Below is a small trained network, with its code and all its weights. Each question gives an input and a class and asks what happens when units are switched off, that is, made to give their printed mean instead of their output.

import numpy as np


def w(rows, s, z=0):
    codes = np.array(rows[::2]) - 128.0
    scale = np.full(codes.shape[1], s)
    scale[-1] = z or s
    return codes * scale


def f(y):
    return np.maximum(y, 0)


def log_softmax(a):
    a = a - a.max(-1, keepdims=True)
    return a - np.log(np.exp(a).sum(-1, keepdims=True))


def net(x, mask):
    res = np.array(x, float).reshape(1, 5) / 4 @ E
    y = f(res @ A[0][:, :-1].T + A[0][:, -1])
    res = res + np.where(mask, y, B[0][:, -1]) @ B[0][:, :-1]
    return log_softmax(res[-1] @ U[:, :-1].T + U[:, -1])


A, B = {}, {}
E = w([
[71,127,97,50,84,249],'x0',
[205,58,106,83,6,93],'x1',
[22,113,53,138,94,42],'x2',
[73,1,216,60,203,100],'x3',
[163,191,76,19,191,80],'x4',
],0.0075)
A[0] = w([
[83,149,135,164,192,139,137],'neuron 0',
[208,129,187,128,137,189,45],'neuron 1',
[174,140,136,142,177,77,22],'neuron 2',
[159,126,112,22,205,80,82],'neuron 3',
[172,132,147,171,152,35,88],'neuron 4',
[171,138,131,163,173,50,59],'neuron 5',
[120,125,121,68,103,195,93],'neuron 6',
[52,103,63,121,108,110,133],'neuron 7',
[69,123,119,92,100,174,65],'neuron 8',
[153,127,153,165,143,83,3],'neuron 9',
[176,102,157,79,34,120,136],'neuron 10',
[203,80,112,99,88,124,63],'neuron 11',
[82,167,134,145,203,136,180],'neuron 12',
[63,134,98,153,84,80,216],'neuron 13',
[200,122,168,127,159,195,92],'neuron 14',
[175,210,97,191,88,134,180],'neuron 15',
[246,132,179,111,157,209,24],'neuron 16',
[137,87,93,108,80,100,161],'neuron 17',
[105,42,196,199,122,159,173],'neuron 18',
[102,85,160,173,92,199,123],'neuron 19',
[111,25,190,125,186,87,76],'neuron 20',
[183,62,106,86,56,76,99],'neuron 21',
[135,148,122,181,97,144,159],'neuron 22',
[137,214,58,175,124,142,189],'neuron 23',
[127,121,142,189,130,64,73],'neuron 24',
[203,109,150,146,132,78,119],'neuron 25',
[191,184,99,35,169,111,69],'neuron 26',
[134,135,114,202,93,159,145],'neuron 27',
[107,80,178,73,188,95,133],'neuron 28',
[177,124,154,176,148,59,107],'neuron 29',
[60,54,163,77,167,117,102],'neuron 30',
[87,155,129,142,193,188,124],'neuron 31',
[123,136,114,71,142,149,81],'neuron 32',
[139,175,69,96,143,97,149],'neuron 33',
[115,134,85,60,135,202,114],'neuron 34',
],0.011,0.0026)
B[0] = w([
[69,194,222,140,125,89,208],'neuron 0',
[77,165,55,50,158,58,214],'neuron 1',
[113,170,109,207,68,195,184],'neuron 2',
[162,83,91,181,20,71,225],'neuron 3',
[114,177,82,123,85,199,219],'neuron 4',
[115,185,70,150,92,211,207],'neuron 5',
[133,211,87,190,86,213,198],'neuron 6',
[73,156,51,54,122,126,204],'neuron 7',
[121,173,56,141,110,207,187],'neuron 8',
[89,150,85,148,74,194,170],'neuron 9',
[115,211,210,163,157,123,223],'neuron 10',
[89,189,213,146,134,114,199],'neuron 11',
[91,200,214,155,116,59,223],'neuron 12',
[125,133,81,35,178,62,213],'neuron 13',
[34,157,80,42,114,82,214],'neuron 14',
[220,122,150,88,147,116,255],'neuron 15',
[72,165,38,38,156,53,242],'neuron 16',
[90,202,177,121,152,103,192],'neuron 17',
[184,56,115,131,23,61,247],'neuron 18',
[135,100,113,169,1,129,216],'neuron 19',
[225,145,129,69,130,139,243],'neuron 20',
[95,212,209,142,141,101,227],'neuron 21',
[209,89,123,109,114,94,187],'neuron 22',
[214,165,175,59,132,123,250],'neuron 23',
[73,147,33,137,103,191,190],'neuron 24',
[95,160,145,131,89,170,204],'neuron 25',
[168,44,128,193,42,58,226],'neuron 26',
[214,92,116,123,93,74,197],'neuron 27',
[214,126,156,79,127,132,225],'neuron 28',
[107,172,95,129,78,202,211],'neuron 29',
[225,181,112,70,144,134,234],'neuron 30',
[110,180,186,138,66,127,211],'neuron 31',
[155,115,87,213,56,170,167],'neuron 32',
[186,76,125,118,60,67,208],'neuron 33',
[137,165,121,172,36,201,209],'neuron 34',
],0.0075,0.0089)
U = w([
[105,163,65,134,87,230,109],'0',
[68,127,50,21,146,28,202],'1',
[210,116,151,59,125,101,92],'2',
[137,60,123,143,48,42,167],'3',
[76,190,244,143,137,80,126],'4',
[137,116,130,104,147,105,179],'5',
[33,20,173,205,171,199,3],'6',
[70,44,168,181,254,225,3],'7',
],0.0087,0.0056)

Each question gives the input, the list of numbers given to net, and the class t.
The units are the neurons (one row each of A and B). Each row of codes is followed by its name. A weight is (code - 128) times the scale printed after its matrix; where a second scale follows, it is the last column's (A, B and U).
mask holds one flag per neuron, in row order. A switched-off neuron (its flag False) gives its mean, the last column of its row in B, instead of its output. The means were averaged over made-up inputs and are rounded, as every weight is.
A unit's drop is (log p(t) with every unit on - log p(t) with that unit switched off) / (log p(t) with every unit on - log p(t) with every unit switched off).
The circuit of an input: a set's keep is (log p(t) with only the set's units on - log p(t) with every unit switched off) / (log p(t) with every unit on - log p(t) with every unit switched off). Starting from the 12 units with the biggest drops (on a tie, the unit counted first), units are removed one at a time, each time the one whose removal leaves the highest keep (on an exact tie, the one counted first), for as long as the keep stays at least 0.8.
units of the circuit, in order: the units of the circuit, biggest drop first
most important unit: the unit with the biggest drop
k most important neurons: the k neurons with the biggest drops, biggest first
input [-8,-8,7,7,6], class 0: units of the circuit, in order	[neuron 5; neuron 2]
input [-2,-1,4,-6,3], class 2: units of the circuit, in order	[neuron 23; neuron 15]
input [2,8,-3,-5,-5], class 4: units of the circuit, in order	[neuron 10; neuron 21]
input [3,-8,0,6,8], class 3: units of the circuit, in order	[neuron 3; neuron 26]
input [1,-8,6,3,7], class 4: units of the circuit, in order	[neuron 12]
input [6,7,4,-4,1], class 4: units of the circuit, in order	[neuron 21; neuron 10]
input [8,-5,-6,4,7], class 0: 2 most important neurons	[neuron 34; neuron 6]
input [-5,-1,2,-1,6], class 3: 3 most important neurons	[neuron 26; neuron 3; neuron 33]
input [-4,5,1,5,7], class 3: 4 most important neurons	[neuron 3; neuron 26; neuron 23; neuron 15]
input [6,-3,5,6,7], class 3: units of the circuit, in order	[neuron 3; neuron 32]
input [3,-4,6,-1,-4], class 1: 2 most important neurons	[neuron 13; neuron 7]
input [7,-7,7,-5,-8], class 3: units of the circuit, in order	[neuron 27; neuron 22]
input [-5,5,-5,6,7], class 3: 3 most important neurons	[neuron 3; neuron 26; neuron 23]
input [-4,7,0,-4,5], class 4: most important unit	neuron 21
input [6,1,0,-4,8], class 3: 2 most important neurons	[neuron 26; neuron 33]
input [1,1,5,8,8], class 2: 2 most important neurons	[neuron 30; neuron 28]
input [6,-8,-6,-8,3], class 2: 2 most important neurons	[neuron 23; neuron 15]
input [1,2,6,-7,4], class 2: 3 most important neurons	[neuron 23; neuron 16; neuron 15]
input [-6,6,4,7,6], class 2: 3 most important neurons	[neuron 20; neuron 28; neuron 30]
input [2,6,-3,3,6], class 3: units of the circuit, in order	[neuron 3]
